[[137  87  61 247 159  33  64]
 [140 152 147 135 139 142 149]
 [142 139 143 138 144 144 148]] --> 139

[[2 4 6 1 4 4 7]
 [6 4 6 5 6 6 8]
 [3 4 6 1 5 2 8]] --> 4

[[  61  -44  -45 -146  -16  -80]
 [-742 -523  -65 -230  879 -486]
 [-136   -1 -195 -109   74  -55]] --> -1

[[-694  303 -613  424  895]
 [  95 -337 -478  424 -751]
 [-468 -209 -884  891 -751]] --> -209

[[291 287 259 337 333]
 [396 411 996 460 361]
 [414 321 744 206 250]] --> 321

[[ 69 115 164 144  92 108]
 [ 37 127 192 157  91 105]
 [ 78 112 157 141  93 109]] --> 112
---
[[-15.922, -9.305, -1.164, -6.585, -4.939], [-12.367, -11.945, 12.063, -13.380, -5.801]] yields -4.939
[[11.59, -16.37, -14.22, 10.24], [-3.83, -18.35, -5.55, -0.29], [10.49, -1.04, -7.92, 15.58]] yields 10.24
[[-127.9, -101.4, 175.7, -92.0, -1.6, -26.4, -13.2], [26.9, -102.8, 154.3, -186.1, 7.2, -8.4, -26.8]] yields -13.2
[0.1, 1.0, -1.3, 0.2, -0.3] yields -0.3
[0.350, -0.979, 1.703, -0.802, -0.814, -1.247] yields -1.247
[[0.9, 0.4, 1.5, -1.1, 1.5, 1.5], [0.7, 0.5, 1.8, -1.2, 1.6, 1.7], [0.8, 0.5, 1.9, -1.3, 1.6, 1.6]] yields 1.5
---
[[-1.981, -0.873, -0.188, -1.258, 1.335, -1.492, -1.290], [1.259, 0.455, 0.038, 1.075, -1.689, 0.804, 0.869]] >> 0.038
[[-3.1, -0.1, -2.1, 5.4], [17.6, 20.4, 18.7, -14.7], [2.1, 4.4, 3.4, -0.6]] >> -14.7
[[-53.501, 40.036, 137.557, -46.351, 30.829, -73.174, -58.539], [17.370, 175.510, -221.003, 208.411, -72.278, 11.296, 69.543]] >> -221.003
[[0.157, 0.182, 1.238, 1.553, 0.297], [0.713, -0.406, 0.986, 0.167, 0.043], [2.238, -0.619, -2.008, -1.278, 0.665]] >> 2.238
[-0.35, -1.74, -1.08, 1.22, -0.29] >> -0.35
[[-1.80, -1.03, -1.12, 0.70, 1.48, 0.52, 0.41], [-2.16, -1.23, -1.33, 0.82, 1.76, 0.61, 0.48]] >> -1.33
[0.106, -0.098, 0.059, -0.112, 0.051, 0.154] >> -0.098
[-0.5, -1.2, -1.1, 0.8, -1.3, 1.3] >> -1.2
---
[  -7.8  -65.1 -167.0  134.3 -126.6 -120.2] ⇒ -120.2
[ 182.8 -124.9  109.6   89.9  131.0] ⇒ 131.0
[-0.03 -0.17 -0.09  0.18  0.11] ⇒ 0.11
[-1.45 -1.57  0.74  1.67  0.78 -1.50] ⇒ -1.50
[-0.12 -0.11 -0.11  0.11  0.19 -0.02 -0.14] ⇒ -0.14
[ -9.9  -6.0  10.0  17.6 -10.5] ⇒ -10.5
---
1,4,4,5,3,8,7 -> 7
46,-27,37,39,-38,-39 -> -39
5918,2394,3932,6070,9282 -> 9282
87,14,46,16 -> 16
383,49,532,856,375,640,823 -> 823
46,6,-30,50,-27,12,13 -> 13
64,234,51,249,60 -> 60
4,1,7,7,1,5 -> 5
2341,7967,3011,3789 -> 3789
---
-114.36	163.92	-0.55	-67.38	193.38	-134.42 result: -0.55
-0.15	-0.13	0.15	0.09	0.11	-0.17	0.04 result: 0.15
-1.8	1.8	1.1	0.8	-0.6	0.0	1.2 result: 1.1
-1.16	-0.59	-0.41	-1.72	-0.23	1.23 result: -0.41
-0.03	-0.02	0.16	-0.14 result: 0.16
-0.103	-0.034	0.093	-0.102 result: 0.093
---
[[0.00, -0.03, 4.61, -0.03, 5.35, 0.53, -0.16, -0.01, 0.00, -0.03, -0.13],
 [4.96, 4.33, -0.18, 0.41, -0.02, -0.18, 2.10, 3.33, 4.13, 0.27, 0.04],
 [1.59, 1.52, 2.58, -0.02, 0.49, 1.06, -0.12, -0.18, 0.26, 0.08, 0.29],
 [-0.03, -0.07, 3.29, 1.09, 4.04, 1.55, -0.18, -0.07, -0.02, 1.76, 1.06],
 [-0.06, 0.01, -0.17, 1.00, 1.26, -0.16, 2.42, 3.70, 0.34, 1.08, -0.06],
 [-0.01, -0.03, 0.19, 3.20, 3.68, 0.23, 0.35, 1.47, -0.11, 3.87, 1.60],
 [3.17, 2.72, -0.19, 1.60, -0.16, -0.07, 1.48, 2.92, 2.91, 1.73, 0.66]] -> 0.04

[[1.49, -2.73, 0.21, -2.97, 2.67, -2.02, -2.59, 1.26, -1.45, -3.32, -1.81, 0.59, 3.16],
 [-0.40, 2.61, 0.76, -2.13, 1.56, -2.29, -0.49, 0.69, 4.28, -2.23, 2.40, 0.59, 2.56],
 [-1.36, -1.02, -1.77, -3.43, -4.82, -1.38, 0.49, -2.42, -2.50, -2.22, 0.51, -1.23, 1.78],
 [1.52, -6.11, 1.01, 0.41, 0.56, -4.17, 0.17, -2.39, 0.73, -3.03, -0.20, 0.44, 1.38],
 [-1.15, 0.00, 3.00, 2.47, -2.66, 1.49, -2.36, 5.32, -2.71, -1.37, -0.36, -0.67, 2.39],
 [2.42, -1.63, 2.27, -3.42, -1.41, -0.02, 2.49, -0.45, -0.57, 0.22, 0.55, 0.66, -2.61]] -> 2.56

[[-1.57, 0.04, 0.26, -3.06, -2.86, -1.50, 2.10, 0.87, -0.34, 0.10, 1.33, 0.86, 0.28, -2.72, 2.05, 0.16],
 [-0.37, -0.70, 0.97, -3.84, -4.07, -1.98, -2.08, -0.07, -0.26, -1.17, -1.31, 1.70, -1.47, -2.00, -0.25, 1.09],
 [-0.02, -0.51, -1.90, -1.97, -5.18, -0.39, -0.57, -0.13, -0.76, 0.80, 0.48, 4.32, 0.75, -2.98, -0.33, 0.03],
 [-1.62, -1.09, 1.19, -3.20, -2.83, -2.14, -5.00, -0.77, 0.10, -1.11, -3.86, 1.78, -3.31, -2.84, -0.93, 0.33],
 [-0.93, -0.37, -2.09, -2.44, -5.01, -0.21, -0.03, 1.76, -3.60, -0.63, 1.07, 6.08, 1.97, -3.91, -0.63, -0.59]] -> 1.09

[[0.08, 0.72, 0.52, 2.26, 0.63, 2.15, 1.07, 0.80, -2.28],
 [4.76, -2.82, -1.66, -2.17, 2.62, 0.19, -0.24, -0.60, -1.30],
 [2.03, -1.22, -0.58, -0.15, 0.38, -0.18, 0.20, -0.90, -0.68],
 [-0.66, -0.15, -0.25, -1.66, -0.11, -1.52, -0.83, -0.38, 0.99],
 [-4.17, 2.27, 0.98, -1.35, -0.86, 0.17, -1.22, 2.61, 3.94],
 [0.02, 0.28, 0.19, 0.78, 0.25, 0.82, 0.38, 0.35, -0.77]] -> -1.30

[[1.28, 1.25, 1.22, 1.30, 1.26, -0.73, 1.09, 1.38, -0.73, -0.73, 1.12, 1.33, 1.18],
 [5.09, 5.07, 4.97, 5.10, 5.05, -4.62, 4.70, 5.21, -4.58, -4.84, 4.79, 5.26, 4.83],
 [-0.89, -0.86, -0.89, -0.89, -0.80, 1.31, -0.80, -0.92, 1.31, 1.50, -0.90, -0.82, -0.83],
 [0.83, 0.84, 0.78, 0.84, 0.85, -0.24, 0.75, 0.88, -0.36, -0.27, 0.70, 0.92, 0.77],
 [3.32, 3.31, 3.24, 3.31, 3.31, -2.87, 3.07, 3.37, -2.84, -2.98, 3.11, 3.45, 3.16],
 [-2.93, -2.92, -2.86, -2.91, -2.85, 3.42, -2.79, -2.86, 3.34, 3.67, -2.88, -2.92, -2.80]] -> 4.83

[[2.13, 1.10, -2.10, -1.05, 1.73, 0.07, 0.93],
 [-0.65, 0.56, 0.50, 0.24, -0.66, -0.16, -0.49],
 [2.11, 1.09, -2.00, -1.00, 1.84, 0.08, 1.06],
 [2.20, 1.07, -2.11, -1.05, 1.75, 0.05, 0.93],
 [-1.82, -6.05, 2.55, 1.45, -0.77, 0.95, 0.11],
 [-1.29, 2.88, 0.56, 0.06, -1.58, -0.72, -1.21],
 [0.49, 0.85, -0.53, -0.30, 0.35, -0.11, 0.09],
 [-2.87, 4.46, 1.72, 0.68, -3.24, -1.28, -2.56],
 [2.00, 1.02, -2.08, -1.04, 1.74, 0.03, 0.91],
 [-1.20, 3.02, 0.52, 0.17, -1.53, -0.75, -1.33],
 [-2.86, 4.50, 1.76, 0.60, -3.09, -1.35, -2.54],
 [-1.89, -6.10, 2.68, 1.58, -0.86, 0.96, 0.28]] -> -0.49
